How the points are linked:
jg: !>zf, §>cr, %>qs, *>hh, &>jn
rp: !>pj, §>tp, %>tz, *>ml, &>sm
lz: !>nf, §>cz, %>bm, *>hj, &>bp
mr: !>rd, §>dp, %>rf, *>nz, &>cd
cg: !>lf, §>dz, %>tc, *>bm, &>jm
qr: !>cz, §>pj, %>hl, *>bt, &>lq
fh: !>hs, §>lm, %>zm, *>qs, &>rz
zr: !>bs, §>bc, %>br, *>gd, &>tq
bs: !>qc, §>tq, %>jc, *>bz, &>dg
qp: !>hj, §>bt, %>cz, *>jf, &>lz
tp: !>sm, §>jf, %>hj, *>rp, &>tz
br: !>jc, §>tg, %>cq, *>tq, &>nr
pm: !>gp, §>qc, %>zc, *>gn, &>ff
ml: !>qr, §>rp, %>sm, *>zm, &>pj
ct: !>rp, §>mt, %>jf, *>tj, &>tp
cz: !>bp, §>lq, %>cg, *>lz, &>bm
gn: !>cq, §>pm, %>ff, *>tg, &>gp
tg: !>nr, §>gn, %>gp, *>br, &>cq
cd: !>tg, §>rf, %>pm, *>rd, &>gn
zf: !>tj, §>jn, %>mt, *>rt, &>ct
hh: !>rt, §>jg, %>jn, *>zc, &>zf
gg: !>dz, §>cj, %>sz, *>hl, &>cm
pj: !>lq, §>sm, %>gg, *>qr, &>hl
tj: !>ml, §>ct, %>tp, *>pr, &>rp
nr: !>jg, §>cq, %>sr, *>jc, &>cr
ff: !>qf, §>zc, %>rt, *>gp, &>bd
qc: !>ff, §>dg, %>hh, *>pm, &>zc
rt: !>pr, §>zf, %>ct, *>bd, &>tj
mc: !>pq, §>lf, %>mr, *>fs, &>nz
tz: !>gg, §>hj, %>nf, *>sm, &>cj
tc: !>dp, §>nc, %>gd, *>jm, &>sq
bp: !>fs, §>bm, %>lf, *>nf, &>mc
zm: !>bt, §>ml, %>pj, *>rz, &>qr
jc: !>hh, §>nr, %>cr, *>dg, &>jg
nf: !>sz, §>bp, %>mc, *>cj, &>fs
lq: !>bm, §>hl, %>dz, *>cz, &>cg
bz: !>pm, §>bs, %>dg, *>rf, &>qc
lf: !>nz, §>jm, %>dp, *>mc, &>mr
qf: !>fh, §>bd, %>pr, *>sr, &>lm
pq: !>zr, §>nz, %>rd, *>tm, &>bc
sq: !>rf, §>gd, %>bs, *>dp, &>bz
dz: !>jm, §>cm, %>nc, *>cg, &>tc
bm: !>mc, §>cg, %>jm, *>bp, &>lf
nz: !>bc, §>mr, %>cd, *>pq, &>rd
bc: !>tq, §>rd, %>tg, *>zr, &>br
pr: !>zm, §>tj, %>rp, *>lm, &>ml
sm: !>hl, §>tz, %>cj, *>pj, &>gg
fs: !>tm, §>mc, %>nz, *>sz, &>pq
tq: !>dg, §>br, %>nr, *>bs, &>jc
cm: !>tc, §>sz, %>tm, *>dz, &>nc
tm: !>gd, §>pq, %>bc, *>nc, &>zr
hs: !>jf, §>rz, %>bt, *>mt, &>qp
hl: !>cg, §>gg, %>cm, *>lq, &>dz
lm: !>rz, §>pr, %>ml, *>fh, &>zm
bd: !>lm, §>rt, %>tj, *>qf, &>pr
dg: !>zc, §>jc, %>jg, *>qc, &>hh
mt: !>tp, §>hs, %>qp, *>ct, &>jf
rf: !>gn, §>bz, %>qc, *>cd, &>pm
gp: !>sr, §>ff, %>bd, *>cq, &>qf
cq: !>cr, §>gp, %>qf, *>nr, &>sr
zc: !>bd, §>hh, %>zf, *>ff, &>rt
nc: !>sq, §>tm, %>zr, *>tc, &>gd
jm: !>mr, §>tc, %>sq, *>lf, &>dp
gd: !>bz, §>zr, %>tq, *>sq, &>bs
jn: !>ct, §>qs, %>hs, *>zf, &>mt
cj: !>cm, §>nf, %>fs, *>gg, &>sz
dp: !>cd, §>sq, %>bz, *>mr, &>rf
hj: !>cj, §>lz, %>bp, *>tz, &>nf
bt: !>lz, §>qr, %>lq, *>qp, &>cz
sz: !>nc, §>fs, %>pq, *>cm, &>tm
qs: !>mt, §>fh, %>rz, *>jn, &>hs
rd: !>br, §>cd, %>gn, *>bc, &>tg
cr: !>jn, §>sr, %>fh, *>jg, &>qs
rz: !>qp, §>zm, %>qr, *>hs, &>bt
sr: !>qs, §>qf, %>lm, *>cr, &>fh
jf: !>tz, §>qp, %>lz, *>tp, &>hj

The rows follow the links: the fewer symbols apart two points are, the more alike their rows tend to be.

Each row is also shifted at random along 7 hidden directions that mean nothing.

Some points, each with a row of numbers:
hh	-11,-36,-53,-1,-5,4,-48,22,21,-35,0,-14,-12,19,-3,-4,13,-9,-17,14,-59,-34,-37,30,-15,32,18,-27,-62,44,37,-24,46,12,-3,-7,-42,-31,2,27,-32,-1,-43,-18,-50
bc	29,19,12,9,-23,43,13,8,3,22,15,25,-27,-13,-24,-26,-3,-3,-15,-28,10,17,27,22,-10,8,-34,8,7,-2,-21,11,25,15,24,-25,16,-9,20,16,-26,55,12,-18,-17
gd	-17,37,17,1,-16,61,11,18,-5,34,17,42,-20,-19,-20,-21,-1,-10,-1,-28,14,42,19,16,-39,8,-49,43,27,-16,-55,13,21,49,-2,-28,24,-19,32,60,-19,41,-5,-21,-11
qc	20,-10,-8,21,5,-21,-14,27,1,53,0,-31,-22,17,-45,54,8,-27,-5,9,-14,-17,15,-25,-38,31,28,-5,22,-37,37,1,35,6,23,-28,15,-46,24,-15,-25,14,20,10,-43
pr	39,11,-14,-18,46,7,-25,-10,55,-20,-35,-20,44,-7,34,-60,35,22,17,-7,7,-19,15,-5,-3,10,28,-46,-40,26,19,20,-18,-5,22,0,-49,-17,-23,1,19,-26,-1,6,11
bt	51,-26,-4,-1,-40,2,35,-16,-31,-34,-2,32,10,14,33,-82,4,13,44,44,18,-31,-33,40,32,-42,-14,16,-39,51,-58,-46,-23,42,-73,74,-27,40,-23,75,45,-27,-90,16,13
tj	-6,7,-2,20,45,17,2,-15,35,-36,-49,-21,24,18,-1,-47,1,12,12,-7,38,-36,8,25,-24,21,34,-21,-10,9,-8,-10,-9,9,-11,27,-19,-23,-23,-6,7,-22,-46,5,-13
sq	-82,-13,12,3,-19,8,-31,6,-14,-10,9,5,-41,-13,-17,30,-17,-23,-51,-23,-32,21,-15,2,22,2,-30,0,-7,-2,13,-6,49,-13,23,-26,22,13,18,26,-30,41,-1,-4,-46
bz	-12,-2,31,-2,1,-6,-26,-1,-18,-35,-18,-16,-56,-27,-7,20,-6,-48,-42,-19,-7,-27,9,-51,36,5,0,24,28,-13,26,-24,34,-35,-17,-24,32,39,20,3,-15,67,-20,19,-51
tz	-19,-17,17,16,-14,-1,33,-22,-7,-4,12,10,-11,25,18,2,-23,17,-13,-3,3,-23,-38,54,33,-24,-14,-26,-24,29,-13,-12,-14,2,8,35,6,8,-33,-27,-9,-33,19,-23,20
qp	-67,-15,4,41,4,24,23,-21,20,-5,2,-20,6,12,-19,-8,-16,3,6,-11,8,-18,-34,84,8,20,14,-23,-19,-12,0,-13,-13,15,-1,32,-9,-23,-31,-57,14,-69,3,9,31
cq	7,-28,-31,-6,6,-15,-37,31,-5,29,11,-23,-17,3,-19,25,33,-19,-17,21,-27,-15,-14,-52,-11,31,34,-12,-12,13,66,11,33,9,-6,-9,-16,-16,19,-17,-15,-2,2,9,-1
cm	79,-7,-7,9,-49,-47,23,-23,-19,-11,29,-4,32,10,-10,16,-39,37,20,19,-9,29,30,31,27,-44,-24,4,6,-19,-26,-18,-25,-33,27,5,30,33,4,-21,4,18,4,6,-10
rp	3,-27,18,26,-6,-25,15,3,13,-23,-53,-35,6,26,11,104,-46,-45,26,32,-9,-18,8,77,-8,15,7,16,7,-63,-59,-58,-27,-41,-8,37,-9,-37,-24,-13,34,-49,25,32,-2
dg	-14,-3,-8,10,16,-17,-40,27,3,26,-2,-37,-19,-18,-28,63,16,-52,-7,5,-30,-8,8,-30,-22,45,31,13,27,-44,53,-2,25,-10,0,-38,-3,-30,18,-40,-1,5,24,18,-12
nf	-31,30,21,0,17,-10,32,-36,-19,14,15,21,16,0,11,-50,-10,44,14,-26,39,11,-12,-34,14,-41,-4,-7,37,13,-2,31,-30,8,9,-1,44,41,-21,-25,-2,-5,-5,-24,11
zc	90,-10,-41,-10,-18,29,-7,25,13,-32,31,-11,-5,-38,-7,6,46,-25,1,14,-24,-11,5,18,-14,39,21,25,-24,23,16,-10,-9,-5,-40,-2,-59,-20,27,-54,16,2,9,-4,66
zm	22,-22,0,32,7,7,40,-16,5,0,-17,-13,27,32,-32,-68,12,41,18,11,66,-35,0,25,9,-3,37,-26,-20,17,-6,-10,-13,28,-14,71,-12,1,-18,-33,9,-38,-45,25,26
fs	-24,9,-14,19,-25,-13,4,-23,-23,-21,32,5,36,-11,-29,-49,-31,33,33,-5,6,32,5,48,5,-14,-22,29,16,-20,-18,-18,-10,8,-5,-18,31,26,7,3,15,2,-62,15,-21
pj	-25,-28,28,-3,-15,-20,21,-3,-31,-19,-15,15,-15,17,44,37,-18,-19,3,26,-6,-23,-39,10,34,-30,-14,9,-2,8,-39,-30,-22,-11,-39,56,2,29,-31,19,32,-36,1,2,19
mt	84,-19,7,-1,8,-40,17,13,5,-16,-64,-6,23,50,28,30,-16,12,28,49,22,-25,29,3,-18,-20,13,-12,-14,-9,-51,-32,-20,-12,-4,54,-18,-13,-18,62,13,-13,-21,22,-40
lf	34,7,-7,0,-44,-27,14,7,-13,38,37,6,38,-8,-32,48,-16,27,22,15,-9,74,38,11,4,-20,-32,20,18,-47,-18,15,-26,-23,35,-19,17,4,26,-27,11,1,54,14,40
cr	-23,-10,-32,-19,27,19,-34,30,16,-25,-2,-5,-15,-4,15,3,40,-15,-26,7,-22,-17,-28,-30,-16,37,24,-7,-31,46,40,13,21,4,-21,-4,-45,-19,4,0,-11,-10,-9,-22,6
sr	-22,29,-24,-6,48,53,13,36,27,44,-2,22,-2,16,-4,-27,50,22,-1,-7,25,0,-16,-24,-75,37,12,-11,-7,37,12,50,15,62,-3,-1,-36,-59,3,9,-29,-19,13,-46,21
zr	13,-1,6,9,-22,34,9,2,3,25,32,11,-26,-1,-36,-27,6,17,-46,-31,2,15,17,5,16,-6,-25,-26,-18,23,15,22,43,18,49,-20,17,2,22,3,-51,54,18,-20,-10
mc	17,22,-27,-9,-35,3,-23,-23,-11,-25,46,9,52,-58,-4,-56,-5,18,47,-3,-17,61,18,41,20,-8,-22,43,7,-28,-14,-4,-33,-2,-20,-29,-1,33,20,0,58,-5,-33,27,40
zf	51,-12,-24,-7,25,8,-10,16,42,-42,-35,-7,3,47,30,-2,4,16,-2,11,-8,-43,1,32,-27,11,9,-40,-61,50,-14,-13,18,-2,22,11,-38,-49,-19,46,-36,11,-22,-33,-60

From each start, follow one symbol. Which point do you reach?
Answer with the point's name.
start 57,-8,-32,-13,0,15,-1,35,-4,11,22,3,-11,-17,-9,19,50,-21,-4,30,-7,-4,-2,-47,-17,32,27,25,-4,19,25,12,8,11,-44,1,-39,-13,28,-30,9,-3,7,4,53
* -> gp
start 29,-14,-31,1,3,-9,-31,32,8,53,13,-17,-6,4,-28,34,28,-18,6,19,-31,-7,7,-21,-39,32,23,-12,-6,-8,44,14,24,20,11,-28,-20,-44,20,-6,-13,-3,22,4,-12
! -> jg
start 22,-18,10,20,-28,-13,38,-23,9,12,16,5,-4,40,25,23,-41,34,-3,-2,-13,-22,-24,86,15,-33,-32,-49,-45,19,-32,-11,-14,1,53,20,4,-16,-40,4,-23,-27,43,-34,-4
% -> bp
start -3,-10,-35,3,8,-1,-42,12,6,23,20,-30,-6,-26,-29,-10,40,-22,-7,-5,-25,-17,-3,-32,-8,35,39,-11,0,-6,79,11,27,10,-8,-30,-22,-13,23,-42,0,-3,-6,17,8
§ -> nr
start 43,-18,-11,3,-8,-38,-34,19,-5,21,-8,-20,-20,4,-13,42,-5,-35,3,22,-37,-21,17,-20,-23,18,17,5,8,-33,24,-22,30,-8,13,-32,6,-24,18,33,-8,26,-7,20,-67
* -> gn
start -22,0,4,10,42,4,-1,-17,11,-22,-46,-18,23,6,4,-61,9,8,22,4,42,-31,-1,-3,-5,3,39,-10,-1,3,-1,-6,-12,15,-36,47,-17,1,-23,3,26,-42,-61,31,4
§ -> rz
start -47,14,16,-11,14,8,27,-24,-11,21,11,40,5,13,40,-65,-3,31,16,-14,18,-7,-43,4,13,-38,-25,-21,-7,43,-12,20,-20,43,0,21,8,25,-42,37,4,-31,-8,-33,12
* -> hj
start 29,17,-31,-29,23,32,-20,40,23,11,5,10,4,-19,29,9,46,-17,16,15,-28,14,-2,-20,-49,40,8,17,-22,23,11,32,-3,26,-29,-17,-55,-41,17,21,14,-24,21,-25,38
* -> hh
start -38,24,19,4,9,34,-36,-9,-1,-47,-5,1,-38,-48,-2,-31,-8,-55,-17,-45,-17,-15,3,6,-6,26,-12,41,31,-28,-3,-25,21,-6,-34,-47,20,15,20,25,8,56,-45,16,-44
* -> cd
start 28,-19,-5,26,-66,27,-10,-1,0,-58,36,-6,-28,-34,-34,33,-32,-24,-37,-21,-40,20,17,91,42,11,-46,16,-31,-9,-22,-40,30,-41,21,-27,4,9,22,-37,-15,46,8,3,2
! -> cd
start 0,22,26,1,15,8,0,13,-22,10,-8,-7,-40,-29,-21,15,15,-44,-20,-16,25,-12,21,-66,-13,22,19,46,75,-39,11,4,14,-10,-31,-26,31,17,28,-14,0,52,1,22,-12
§ -> br
start -44,-5,6,22,-30,-9,32,6,-44,44,31,13,13,18,-57,16,-17,31,-5,4,32,53,4,-16,2,-23,-13,20,28,-26,-12,12,8,17,9,15,48,25,23,-17,-24,7,-8,8,9
& -> dp
start -29,20,14,-8,4,-10,2,-42,6,-17,4,13,14,-4,52,-17,-30,14,18,-22,-24,-3,-23,37,22,-26,-30,-19,-9,11,-10,1,-27,-16,24,-19,20,18,-38,9,12,-21,19,-29,-8
§ -> gg
start -66,-35,9,33,9,-1,16,-24,9,0,-12,-26,-4,26,-17,-2,-12,5,-5,0,14,-24,-28,51,17,8,23,-38,-23,-1,12,-12,-5,6,-1,48,-2,-9,-34,-56,7,-60,1,20,32
§ -> qp
start -42,3,14,-19,0,-20,-12,-39,-2,-17,2,15,4,0,67,-21,-20,12,7,-19,-32,-15,-42,25,41,-32,-26,-29,-25,25,5,-5,-17,-6,16,-6,10,31,-41,32,18,-27,7,-21,-9
% -> cg
start 23,24,-14,-7,-18,-12,3,-50,-9,-23,51,4,46,-42,-11,-93,2,56,23,-22,12,27,6,3,51,-29,-1,-8,9,7,27,19,-34,-11,7,-17,13,56,-2,-58,28,1,-29,7,45
& -> tc
start -63,-1,-7,-4,-27,-10,-22,0,-28,29,37,13,16,-19,-28,-20,0,24,1,-4,-5,65,-2,-25,25,-16,-22,11,7,-7,23,25,8,12,7,-12,20,38,22,5,5,3,-8,15,19
§ -> nc
